Here is a tiny trained network, its code and every weight. The questions are about switching its units off for an input and a target symbol, where a switched-off unit gives its printed mean instead of its output.

import numpy as np


def w(rows, s, z=0):
    codes = np.array(rows[::2]) - 128.0
    scale = np.full(codes.shape[1], s)
    scale[-1] = z or s
    return codes * scale


def norm(h):
    return h / np.sqrt((h * h).mean(-1, keepdims=True) + 1e-5)


def f(y):
    return np.maximum(y, 0)


def softmax(a):
    e = np.exp(a - a.max(-1, keepdims=True))
    return e / e.sum(-1, keepdims=True)


def log_softmax(a):
    a = a - a.max(-1, keepdims=True)
    return a - np.log(np.exp(a).sum(-1, keepdims=True))


def net(x, mask):
    ids = ['Ψβημξτ'.index(c) for c in x.split()]
    T = len(ids)
    res = E[ids] + P[:T]
    u = 0
    for l in range(3):
        r = norm(res)
        for j in range(2):
            rows = slice(3 * j, 3 * j + 3)
            q, k, v = (r @ M[l][rows].T for M in (Q, K, V))
            z = softmax(np.where(np.tri(T) > 0, q @ k.T / 3**0.5, -1e9)) @ v
            o = O[l][rows]
            res = res + np.where(mask[u + j], z, o[:, -1]) @ o[:, :-1]
        u += 2
        y = f(norm(res) @ A[l][:, :-1].T + A[l][:, -1])
        res = res + np.where(mask[u : u + 8], y, B[l][:, -1]) @ B[l][:, :-1]
        u += 8
    return log_softmax(norm(res)[-1] @ U[:, :-1].T + U[:, -1])


Q, K, V, O, A, B = {}, {}, {}, {}, {}, {}
E = w([
[156,197,166],'Ψ',
[114,3,42],'β',
[216,156,204],'η',
[57,137,212],'μ',
[115,175,135],'ξ',
[212,163,68],'τ',
],0.015)
P = w([
[62,1,128],'0',
[249,64,240],'1',
[225,169,212],'2',
[155,169,140],'3',
[229,205,133],'4',
[191,196,118],'5',
[85,171,75],'6',
],0.0055)
Q[0] = w([
[7,103,46],'L0H0',
[124,109,97],'L0H0',
[57,72,204],'L0H0',
[139,95,65],'L0H1',
[108,66,188],'L0H1',
[145,120,2],'L0H1',
],0.0079)
K[0] = w([
[139,253,113],'L0H0',
[136,107,173],'L0H0',
[140,238,110],'L0H0',
[105,2,41],'L0H1',
[45,130,114],'L0H1',
[145,72,40],'L0H1',
],0.008)
V[0] = w([
[72,122,80],'L0H0',
[105,233,133],'L0H0',
[133,113,70],'L0H0',
[12,94,77],'L0H1',
[176,15,127],'L0H1',
[110,70,197],'L0H1',
],0.011)
O[0] = w([
[128,62,152,80],'L0H0',
[208,146,125,111],'L0H0',
[111,93,178,106],'L0H0',
[154,43,74,10],'L0H1',
[2,164,131,113],'L0H1',
[91,195,61,139],'L0H1',
],0.0093,0.011)
A[0] = w([
[156,52,147,97],'L0N0',
[142,76,109,2],'L0N1',
[62,110,115,141],'L0N2',
[66,93,222,174],'L0N3',
[87,140,223,193],'L0N4',
[109,251,143,139],'L0N5',
[199,116,169,108],'L0N6',
[164,158,132,93],'L0N7',
],0.012,0.0096)
B[0] = w([
[59,125,123,129],'L0N0',
[200,49,247,128],'L0N1',
[171,104,104,143],'L0N2',
[124,170,11,164],'L0N3',
[134,142,80,210],'L0N4',
[158,116,142,247],'L0N5',
[98,188,122,149],'L0N6',
[166,137,87,149],'L0N7',
],0.012,0.015)
Q[1] = w([
[4,108,242],'L1H0',
[126,216,67],'L1H0',
[63,2,51],'L1H0',
[106,115,164],'L1H1',
[174,204,125],'L1H1',
[69,50,162],'L1H1',
],0.011)
K[1] = w([
[60,190,15],'L1H0',
[45,97,182],'L1H0',
[173,186,187],'L1H0',
[116,90,102],'L1H1',
[98,253,114],'L1H1',
[139,42,159],'L1H1',
],0.014)
V[1] = w([
[106,55,154],'L1H0',
[194,210,118],'L1H0',
[131,60,118],'L1H0',
[151,134,185],'L1H1',
[251,80,126],'L1H1',
[74,145,153],'L1H1',
],0.012)
O[1] = w([
[9,76,164,10],'L1H0',
[178,201,145,254],'L1H0',
[147,23,87,73],'L1H0',
[101,141,173,128],'L1H1',
[182,52,170,153],'L1H1',
[68,140,114,91],'L1H1',
],0.011,0.006)
A[1] = w([
[59,94,237,56],'L1N0',
[97,39,207,88],'L1N1',
[132,38,190,186],'L1N2',
[46,127,186,2],'L1N3',
[163,198,216,174],'L1N4',
[114,57,84,147],'L1N5',
[125,156,7,168],'L1N6',
[189,174,112,191],'L1N7',
],0.016,0.0088)
B[1] = w([
[180,47,26,128],'L1N0',
[9,117,105,129],'L1N1',
[21,62,127,133],'L1N2',
[125,72,227,128],'L1N3',
[81,54,72,226],'L1N4',
[153,44,171,142],'L1N5',
[156,106,203,218],'L1N6',
[88,84,172,251],'L1N7',
],0.012,0.017)
Q[2] = w([
[205,107,189],'L2H0',
[185,115,124],'L2H0',
[247,203,195],'L2H0',
[205,57,117],'L2H1',
[118,68,69],'L2H1',
[237,157,119],'L2H1',
],0.014)
K[2] = w([
[178,88,162],'L2H0',
[175,105,132],'L2H0',
[250,55,71],'L2H0',
[176,148,79],'L2H1',
[163,188,187],'L2H1',
[142,166,50],'L2H1',
],0.019)
V[2] = w([
[132,119,20],'L2H0',
[169,8,163],'L2H0',
[134,72,30],'L2H0',
[47,214,128],'L2H1',
[53,133,102],'L2H1',
[181,97,104],'L2H1',
],0.016)
O[2] = w([
[130,226,145,57],'L2H0',
[42,82,167,206],'L2H0',
[54,238,167,62],'L2H0',
[192,156,38,38],'L2H1',
[114,152,4,2],'L2H1',
[87,151,193,184],'L2H1',
],0.014,0.0081)
A[2] = w([
[164,253,97,66],'L2N0',
[111,182,124,8],'L2N1',
[43,114,150,199],'L2N2',
[69,133,140,194],'L2N3',
[141,168,82,65],'L2N4',
[112,68,66,96],'L2N5',
[166,106,73,127],'L2N6',
[182,157,177,99],'L2N7',
],0.017,0.012)
B[2] = w([
[134,150,60,148],'L2N0',
[106,134,57,128],'L2N1',
[114,112,8,245],'L2N2',
[156,153,9,207],'L2N3',
[127,131,68,134],'L2N4',
[68,96,129,141],'L2N5',
[63,156,99,151],'L2N6',
[84,156,204,184],'L2N7',
],0.013,0.011)
U = w([
[134,7,107,2],'Ψ',
[48,116,28,115],'β',
[190,158,5,201],'η',
[31,142,105,100],'μ',
[208,120,233,118],'ξ',
[7,254,159,109],'τ',
],0.0089,0.0053)

Each question gives the input, a string of symbols that net reads in full, and the target symbol t.
The units are the heads (3 rows each of Q, K, V and O) and the neurons (one row each of A and B). Each row of codes is followed by its name. A weight is (code - 128) times the scale printed after its matrix; where a second scale follows, it is the last column's (O, A, B and U).
mask holds one flag per unit, layer by layer, with each layer's heads first. A switched-off unit (its flag False) gives its mean, the last column of its rows in O or B, instead of its output. The means were averaged over made-up inputs and are rounded, as every weight is.
A unit's drop is (log p(t) with every unit on - log p(t) with that unit switched off) / (log p(t) with every unit on - log p(t) with every unit switched off).
The circuit of an input: a set's keep is (log p(t) with only the set's units on - log p(t) with every unit switched off) / (log p(t) with every unit on - log p(t) with every unit switched off). Starting from the 12 units with the biggest drops (on a tie, the unit counted first), units are removed one at a time, each time the one whose removal leaves the highest keep (on an exact tie, the one counted first), for as long as the keep stays at least 0.8.
units of the circuit, in order: the units of the circuit, biggest drop first
top k neurons: the k neurons with the biggest drops, biggest first
which heads matter: for each layer, one digit per head in row order, 1 if its drop is at least 0.15 and else 0, layers parted by /
input η η Ψ β, target η: units of the circuit, in order -> (L0H1 L2H1 L1H0)
input η Ψ ξ, target η: units of the circuit, in order -> (L0H1 L2H1)
input ξ μ Ψ η η, target β: which heads matter -> 01 / 10 / 00
input η β η η Ψ β τ, target η: units of the circuit, in order -> (L0H1 L1H1 L2H0)
input τ β η, target τ: top 2 neurons -> (L0N4 L1N6)
input Ψ β η β, target ξ: units of the circuit, in order -> (L1H0 L2H1)
input τ τ μ ξ η Ψ Ψ, target τ: which heads matter -> 11 / 10 / 10
input τ μ Ψ Ψ τ, target τ: top 2 neurons -> (L1N6 L0N3)
input μ η τ, target μ: which heads matter -> 01 / 00 / 10
input τ Ψ Ψ, target τ: which heads matter -> 11 / 00 / 10
input η τ β, target η: which heads matter -> 01 / 11 / 01
input η Ψ Ψ ξ Ψ Ψ η, target η: units of the circuit, in order -> (L0H1 L2H1 L1H1)
input τ Ψ Ψ Ψ Ψ η, target τ: top 4 neurons -> (L0N3 L1N6 L0N2 L0N6)
input τ β β, target τ: units of the circuit, in order -> (L2H0)
input Ψ Ψ Ψ μ, target ξ: which heads matter -> 00 / 10 / 00
input τ μ τ τ, target τ: top 4 neurons -> (L1N6 L0N3 L0N2 L1N5)
input μ Ψ Ψ Ψ Ψ, target μ: top 2 neurons -> (L1N4 L1N6)
input ξ Ψ η Ψ, target β: which heads matter -> 01 / 10 / 00
input τ Ψ Ψ η Ψ Ψ μ, target τ: which heads matter -> 11 / 00 / 10
input τ β η η η η, target η: top 2 neurons -> (L0N3 L0N5)
input τ Ψ ξ, target τ: top 2 neurons -> (L0N3 L0N2)
input μ Ψ η, target μ: units of the circuit, in order -> (L0H1 L2H0 L1N4 L1H0)
input Ψ Ψ β η Ψ η β, target ξ: top 3 neurons -> (L1N4 L1N6 L0N5)
input β ξ μ, target β: top neuron -> (L2N2)
